Each row has a name. Each question is about the rows just above it.

Columns, left to right: M S L K J B C R
<33>: [132 152  91 123  90 132 129 140]
<63>: [108 167  81 108  92 158 111 122]
<134>: [108 167  81 108  92 119  74 174]
Which column holds this, read top down? [129 111] | C
Which column holds this, read top down? [132 158] | B
Which column holds [111  74] top down? | C
Which column holds [92 92] top down? | J

Columns, left to right: G E A Y
<63>: [ 97  91 118 156]
<33>: [104 161  95 171]
<183>: [166 157 106 100]
<134>: [165 110 161 164]
Which column holds [ 95 106] top down? | A
[ 95 106 161] is in which column, read top down? | A
Which column holds [156 171 100] top down? | Y
[161 157] is in which column, read top down? | E

Columns, left to right: H Q Z T
<127>: [175 126 127 164]
<180>: [152 121 122 169]
<82>: [172 129 127 169]
<183>: [151 142 130 170]
[121 129 142] is in which column, read top down? | Q
[169 169] is in which column, read top down? | T
Which column holds [122 127 130] top down? | Z
Which column holds this, read top down? [175 152] | H

Columns, left to right: dosi gere darut Lumo rina nudaz Mapaf Kezim dimi
<136>: [140 129 142 148 140 102 143 143 137]
<190>: [130 135 129 128 135 120 134 132 126]
<149>: [127 120 128 138 116 140 129 147 126]
<12>: [ 76 140 100 112  86 134 123 133 177]
<183>: [130 135 111 140 110  84 169 139 147]
<33>: [137 117 136 136 124 126 139  90 115]
<63>: [128 135 133 116 133 132 119 107 130]
<134>: [124 129 122 114 123 145 117 120 120]
<82>: [135  86 121 140 101 143 103 102 147]
Which column holds this, read top down? [110 124 133] | rina
[140 135 116  86 110] is in which column, read top down? | rina
Which column holds this, read top down? [124 133 123] | rina
[ 76 130 137 128 124 135] is in which column, read top down? | dosi
Which column holds this, read top down? [112 140 136 116] | Lumo
Which column holds [147 133 139  90 107 120] top down? | Kezim

Columns, left to right: P D N V
<12>: [153 124  92 123]
<149>: [141 123 100 142]
<127>: [132  77 107 152]
<180>: [130 161 118 141]
<136>: [111 138 145 144]
<63>: [122 102 124 150]
<134>: [142 153  93 150]
<168>: [142 139  93 150]
[111 122 142] is in which column, read top down? | P
[153 141 132 130] is in which column, read top down? | P

Columns, left to right: W F X U
<168>: [117 135 137 135]
<82>: [115 157 171 148]
<149>: [124 120 115 122]
<63>: [151  94  78 103]
<136>: [141 100  85 107]
<12>: [126 118 115 121]
Which column holds this, read top down? [135 157 120  94 100] | F
Which column holds [148 122 103 107 121] top down? | U
[148 122] is in which column, read top down? | U
[ 78  85 115] is in which column, read top down? | X
[124 151] is in which column, read top down? | W

Columns, left to right: kor Duvof fomu kani negu Tib vis rabes
<127>: [142 126 171 145 165 103 136  94]
<149>: [ 89  90 115  86 116 153 101  88]
<134>: [158 173 174  79 133 121 136 179]
<12>: [148 114  86  88 176  73 115 147]
<180>: [ 97  91 162  97  83 133 137 159]
[121  73] is in which column, read top down? | Tib
Which column holds this, read top down? [179 147] | rabes
Which column holds this, read top down? [136 101] | vis
[ 94  88 179] is in which column, read top down? | rabes
Which column holds this, read top down? [101 136 115] | vis

Columns, left to right: Zifur Vesu vip Fute geme besat
<134>: [144 160 113 117 126 156]
<168>: [ 71 122 185 126 112 134]
<136>: [143 160 113 117 126 156]
Which column holds [ 71 143] top down? | Zifur
Which column holds this, read top down? [134 156] | besat
[122 160] is in which column, read top down? | Vesu
Which column holds [117 126] top down? | Fute
Which column holds this, read top down? [113 185] | vip
Which column holds [144  71] top down? | Zifur

Columns, left to right: zoz nuv givoz besen mok
<149>: [112 158 128 180 110]
<136>: [114 161 133 137  82]
<82>: [135 173 160  75 110]
<183>: [102 132 171 117 107]
<190>: [149 153 176  99 111]
<63>: [121  78 150 125 135]
<168>: [144 144 167 116  83]
[153  78 144] is in which column, read top down? | nuv
Which column holds this, read top down? [158 161 173] | nuv
Which column holds this, read top down? [111 135  83] | mok
Which column holds [102 149] top down? | zoz
Which column holds this, read top down? [160 171 176 150 167] | givoz

Columns, left to right: Los popi Simut zomu Seb
<134>: [132 130 125 136 138]
<82>: [134 126 133 136 107]
<190>: [117 132 149 134 105]
<12>: [127 135 119 148  80]
<180>: [124 127 133 127 108]
<149>: [128 124 148 117 169]
<63>: [126 127 134 122 155]
<136>: [132 136 139 135 117]
<168>: [132 129 117 133 155]
Which column holds [125 133 149 119] top down? | Simut
Which column holds this, read top down? [130 126 132 135] | popi
Which column holds this, read top down? [132 134] | Los
Which column holds this, read top down? [130 126 132 135 127 124 127 136] | popi
Which column holds this, read top down? [133 148] | Simut
[132 134 117] is in which column, read top down? | Los
Which column holds this, read top down? [127 117 122] | zomu

Columns, left to right: sido labab dun gef Gevun
<149>: [ 80 123 153 112 135]
<190>: [ 96 140 151 113 110]
<168>: [ 90 135 145 116 110]
<183>: [104 146 137 122 116]
<12>: [ 98 131 140 123 138]
<127>: [108 128 140 120 118]
<33>: [ 96 140 151 118 110]
[151 145] is in which column, read top down? | dun
Which column holds this, read top down? [135 146] | labab
Which column holds [110 110] top down? | Gevun

Columns, left to right: Mak Pokuz bemep Kef Felav begip bulal papam Siku Zif
<127>: [120 115 109 112 144 121 122 130 129 121]
<180>: [113 139 104 165 117 119 117 135 119 137]
<82>: [ 99 128  71 137 122 111 108 138 125 126]
<190>: [ 85 155  84 147 131 123 112 136 129 135]
<183>: [142  98 145  79 129 135 135 123 132 114]
<63>: [146 125 145 153 139 129 134 126 128 129]
<33>: [121 130 123 132 111 137 130 127 134 127]
<134>: [131 107 120 149 140 119 122 133 120 126]
<149>: [117 112 101 164 160 119 120 134 128 123]
Which column holds [130 107] top down? | Pokuz
[108 112 135 134 130] is in which column, read top down? | bulal
[111 123 135 129 137 119] is in which column, read top down? | begip
[147  79 153] is in which column, read top down? | Kef
[132 128 134 120 128] is in which column, read top down? | Siku

Columns, left to right: bupi zas tenil rivaf
<134>: [124  99 124 141]
<12>: [133 133 133 152]
<149>: [116 111 146 140]
<33>: [107 115 170 155]
<136>: [135 150 138 168]
<180>: [133 144 133 152]
<63>: [141 128 107 145]
<183>: [123  90 119 137]
<168>: [137 119 110 147]
<127>: [148 158 103 121]
Which column holds [116 107] top down? | bupi
[133 111] is in which column, read top down? | zas
Which column holds [107 135] top down? | bupi
[ 90 119] is in which column, read top down? | zas

Columns, left to right: bug fud Gasiz Pufo Mez tinul dofil tode Nifub
<180>: [126 127 127 126 126 126 130 126 129]
<63>: [128 128 128 128 128 128 127 128 128]
<82>: [119 119 104 119  95 101 178 101 131]
<168>: [117 125 116 116 116 114 106 129 130]
<190>: [127 126 125 126 129 128 131 129 127]
<136>: [129 131 132 132 129 131 117 128 125]
<12>: [129 129 128 130 126 127 130 127 128]
<134>: [117 123 116 116 116 114 106 129 130]
<149>: [117 123 116 116 116 114 106 115 138]
[117 125 116 116 116 114 106 129 130] is in which row? | <168>
Which column holds this, read top down? [128 119 125] | fud
[131 129 123 123] is in which column, read top down? | fud
Which column holds this, read top down? [128 119 117 127 129 129] | bug
Which column holds [116 126 132 130] top down? | Pufo

Columns, left to right: ruf Zom Zeg saso kepam Depo depuv kapo Gero
<134>: [167 153 150 168 157 170 174  78 169]
<190>: [126 125 123 121 122 131 128 137 130]
<12>: [122 120 124 118 122 118 119 137 117]
<136>: [121 122 124 120 122 119 120 138 120]
<82>: [126 125 127 124 129 117 121 141 117]
<33>: [128 128 126 127 125 133 130 124 132]
<180>: [129 129 126 125 125 135 130 113 132]
<63>: [135 130 132 135 136 126 131 132 125]
<168>: [122 117 131 118 123 112 114  74 106]
Which column holds [118 120 124 127 125 135 118] top down? | saso
Which column holds [118 119 117 133 135 126] top down? | Depo
Which column holds [117 120 117 132] top down? | Gero
[168 121] is in which column, read top down? | saso
Which column holds this, read top down? [150 123] | Zeg

Columns, left to right: bom Menar Luga zamop tise savim
<180>: [105 170  99 129 120 114]
<63>: [112 122 162 114 144 155]
<127>: [141 137  95 133 112 102]
<12>: [118 141 142  87 156 134]
<82>: [106 133 149 161 150 152]
<183>: [105 164 109 137 126 121]
<149>: [101 135 141 112  93 146]
<168>: [148 137  89 132 118  94]
<33>: [127 123 113 166  89 124]
<134>: [144 125 110  98 105 108]
Which column holds this, read top down? [ 89 113] | Luga
Which column holds this, read top down? [126  93] | tise

Columns, left to right: Zefa zik gov libu timup
<183>: [143 165 178 176 164]
<136>: [168 147 123  98 173]
<190>: [176 178 166 146 120]
<82>: [168 179 175 160 136]
<149>: [168 147 123  98  81]
<134>: [156 174 179 169 151]
<168>: [178 173 155 128 105]
<33>: [177 161 139 112  92]
[156 178 177] is in which column, read top down? | Zefa
Which column holds [168 156 178] top down? | Zefa
Which column holds this, read top down? [178 179 147 174 173] | zik
Which column holds [147 178 179] top down? | zik
Which column holds [160  98 169 128 112] top down? | libu
[123 179] is in which column, read top down? | gov
Which column holds [165 147 178] top down? | zik

Columns, left to right: Runur rason pibef fosir zurem gik Fina
<63>: [146 113 126 142 119 156 132]
<12>: [153 106 127 149 125 170 133]
<82>: [145 128 130 141 135 156 128]
<183>: [137 128 126 134 126 142 129]
<149>: [154 105 130 147 128 171 133]
<180>: [146 112 128 142 128 156 131]
<190>: [102 151 126 107 139  86 124]
<136>: [129 128 130 128 122 128 128]
<134>: [153 104 131 128 128 128 133]
<33>: [111 142 129 116 123 100 125]
Which column holds this, read top down? [149 141 134 147 142 107 128] | fosir
Which column holds this, read top down? [156 170 156] | gik

Columns, left to right: kovuz solab butov ruge zib
<183>: [133 146 119 121 127]
<136>: [131 129 130  93 125]
<63>: [135 121 135 120 131]
<33>: [136 135 134 126 130]
<127>: [118 144 129  89 129]
<149>: [115 148 141 176 128]
Which column holds this, read top down? [130 129] | zib
[121 135 144] is in which column, read top down? | solab
[130 135 134 129 141] is in which column, read top down? | butov
[146 129 121 135 144] is in which column, read top down? | solab

Columns, left to right: tugim Libon vekol zop ralum bufeg soduz mig budub
<180>: [143 125 113 148  99 143 131 109 167]
<149>: [148 121 116 143  96 145 106  99 148]
<33>: [138 117 133 145 132 142  93  84 127]
<190>: [138 121 125 147 124 147  94  83 138]
<136>: [129 124 113 142 115 136 150 115 179]
<82>: [115 121 111 122 136 123 154 117 180]
<183>: [108 122 110 111 143 117 151 113 177]
<12>: [141 121 114 139 105 149  96  92 144]
<127>: [129 108 131 144 150 146  94  88 126]
<134>: [144 128 115 151 100 147 120  99 162]
<168>: [122 124 113 134 124 129 154 116 181]
<63>: [139 127 108 138 102 138 139 116 175]
Which column holds [147 136 123] top down? | bufeg
[143 145 147 142 122 111 139 144 151 134 138] is in which column, read top down? | zop
[154 151  96] is in which column, read top down? | soduz

Columns, left to right: Vep sevom dip Govil Zugu rol Pidig tavug Naso tuvi
<82>: [123 124 126 133 135 132 124 138 117 127]
<136>: [124 121 135 124 170 103 122 124 125 125]
<190>: [130 140 123 131  87 126 132 145 116 122]
<168>: [130 132 129 138 137 135 132 122 121 127]
<149>: [126 131 113 122 155 114 131 131 134 127]
<33>: [131 133 120 133 135 117 131 143 139 125]
Which column holds [170  87 137 155 135] top down? | Zugu
Which column holds this, read top down? [135 170] | Zugu
Which column holds this, read top down? [123 124 130 130 126] | Vep

Columns, left to right: Mib kive buv pega far lan
<134>: [131 143 102 159 146 108]
<180>: [120 109 173  90 121 117]
<136>: [119 132 100 132 179 124]
<149>: [142 145  77 100 114 136]
<168>: [126 109 148 109 167  92]
<183>: [ 97 118 102  93 117 150]
<82>: [140 159 141 148 174 117]
[124 136] is in which column, read top down? | lan
Which column holds [117 124 136  92] top down? | lan
Which column holds [109 132 145 109 118] top down? | kive
Which column holds this, read top down? [119 142] | Mib
Which column holds [ 90 132 100 109  93] top down? | pega
[100  77] is in which column, read top down? | buv

Columns, left to right: Linin movi Kiba Simod Kadi Lin tifev Vamuv nik
<190>: [127  79 159 130 100 133 110  77 122]
<136>: [145 111 145 101 135 149 127 121 124]
<63>: [168 101 130 146 113 128 117  94 131]
<12>: [137 119 177 143 138 114 100 117 136]
<149>: [148 112 115 130 102 145 111 146 131]
Which column holds [159 145 130 177] top down? | Kiba
[113 138 102] is in which column, read top down? | Kadi
Which column holds this, read top down? [100 135] | Kadi
[100 135 113 138] is in which column, read top down? | Kadi

Columns, left to right: gat rebe Som mufe rus guf Fepo vug Rab
<149>: [131 129 134 117 126 134 157 132 131]
<168>: [128 131 133 122 134 140 155 132 138]
<33>: [131 123 124 131 120 117 117 120 121]
<136>: [128 126 158 131 127 123 153 126 125]
<63>: [129 126 139 129 125 123 164 124 128]
<82>: [128 132 106 126 128 131 175 132 123]
[129 131 123 126 126] is in which column, read top down? | rebe
Which column holds [132 120] top down? | vug
Which column holds this, read top down? [129 131] | rebe
[128 131 128 129 128] is in which column, read top down? | gat
[131 138 121] is in which column, read top down? | Rab

Columns, left to right: Giz zisi nel rutan Noraz nunu
<180>: [132 140 122 127 133 128]
<168>: [133 132 129 129 132 128]
<63>: [127 134 126 122 129 126]
<33>: [131 114 116 109 120  80]
<82>: [129 126 131 128 128 131]
<149>: [133 127 126 124 121 136]
<12>: [133 132 129 129 124 139]
<134>: [123 133 120 128 123 131]
Whose row is [133 132 129 129 124 139]? | <12>
Which column holds [122 109 128 124] top down? | rutan
[126 127 132 133] is in which column, read top down? | zisi

Columns, left to right: zoza tuke Beruk kep bodi Ror Kivos gifot fesib
<149>: [ 76 160  84 179 111 156 127 139 122]
<33>: [146 171 102 157  84 180 112 136 134]
<136>: [166 150 135  81 107 130 156  95  82]
<127>: [172 107 135 149 173  97  88  95 169]
<82>: [172 107 135 149 173  97  88  95 117]
<190>: [137 131 113 174 161  96 129 130 143]
[ 84 107 173] is in which column, read top down? | bodi
Which column holds this, read top down? [122 134] | fesib
Which column holds [130  97] top down? | Ror
Which column holds this, read top down? [146 166 172 172 137] | zoza
Which column holds this, read top down? [156 180] | Ror

Columns, left to right: suvom Zodog bib Bigu nube Bilu nuza firud
<149>: [123 130 140 128 128 121 128 128]
<168>: [130 126 122 128 127  85 122 126]
<63>: [125 134 147 129 128 124 104 121]
<82>: [125 134 147 129 128 124 122 126]
<12>: [127 130 116 129 126 146 132 129]
[121 126] is in which column, read top down? | firud
Which column holds this, read top down? [126 121] | firud
Which column holds this, read top down? [130 126 134] | Zodog
Which column holds this, read top down? [128 122 104] | nuza
Which column holds this, read top down? [124 124] | Bilu

Columns, left to right: turi kepu Lem til piv vopes gimer gokag
<136>: [146 132  93  91 134 109  96 122]
<168>: [164 143 104 122 114 116 102 154]
<127>: [ 96 117 133 130 148 129 130 113]
<180>: [106 123 162 152 125 148 167 116]
<190>: [112 116 140 131 132 133 140 112]
<134>: [170 147  97 110 117 109 107 145]
Which column holds this, read top down? [113 116] | gokag
Which column holds [164  96] top down? | turi
Which column holds this, read top down? [ 93 104 133] | Lem
[104 133] is in which column, read top down? | Lem

Columns, left to right: kala Vatu zomez Minid Gavav
<33>: [181 131 171 149 112]
<149>: [ 83 145 108 127 132]
<180>: [124 136 134 135 126]
<190>: [123 124 119 120 117]
<168>: [160 107 128 117 113]
Which column holds [145 136] top down? | Vatu
Which column holds this, read top down? [181  83 124] | kala
Which column holds this, read top down? [171 108 134] | zomez
Which column holds this, read top down? [112 132 126 117] | Gavav
[ 83 124] is in which column, read top down? | kala

Columns, left to right: Tem kepal guvif gal
<63>: [ 95 108 164 175]
<149>: [130  86 166 157]
<168>: [130 118 102 138]
<33>: [157 130 145 171]
<12>: [ 87 152 129  89]
<134>: [143 125 127 134]
<190>: [158  96  98 159]
<82>: [ 81 168  99  75]
<183>: [113  92 101 151]
<136>: [108  99 181 106]
<127>: [128 122  92 110]
Which column holds this, read top down? [130 152 125  96 168] | kepal
[108  86 118 130 152 125] is in which column, read top down? | kepal
[108 128] is in which column, read top down? | Tem

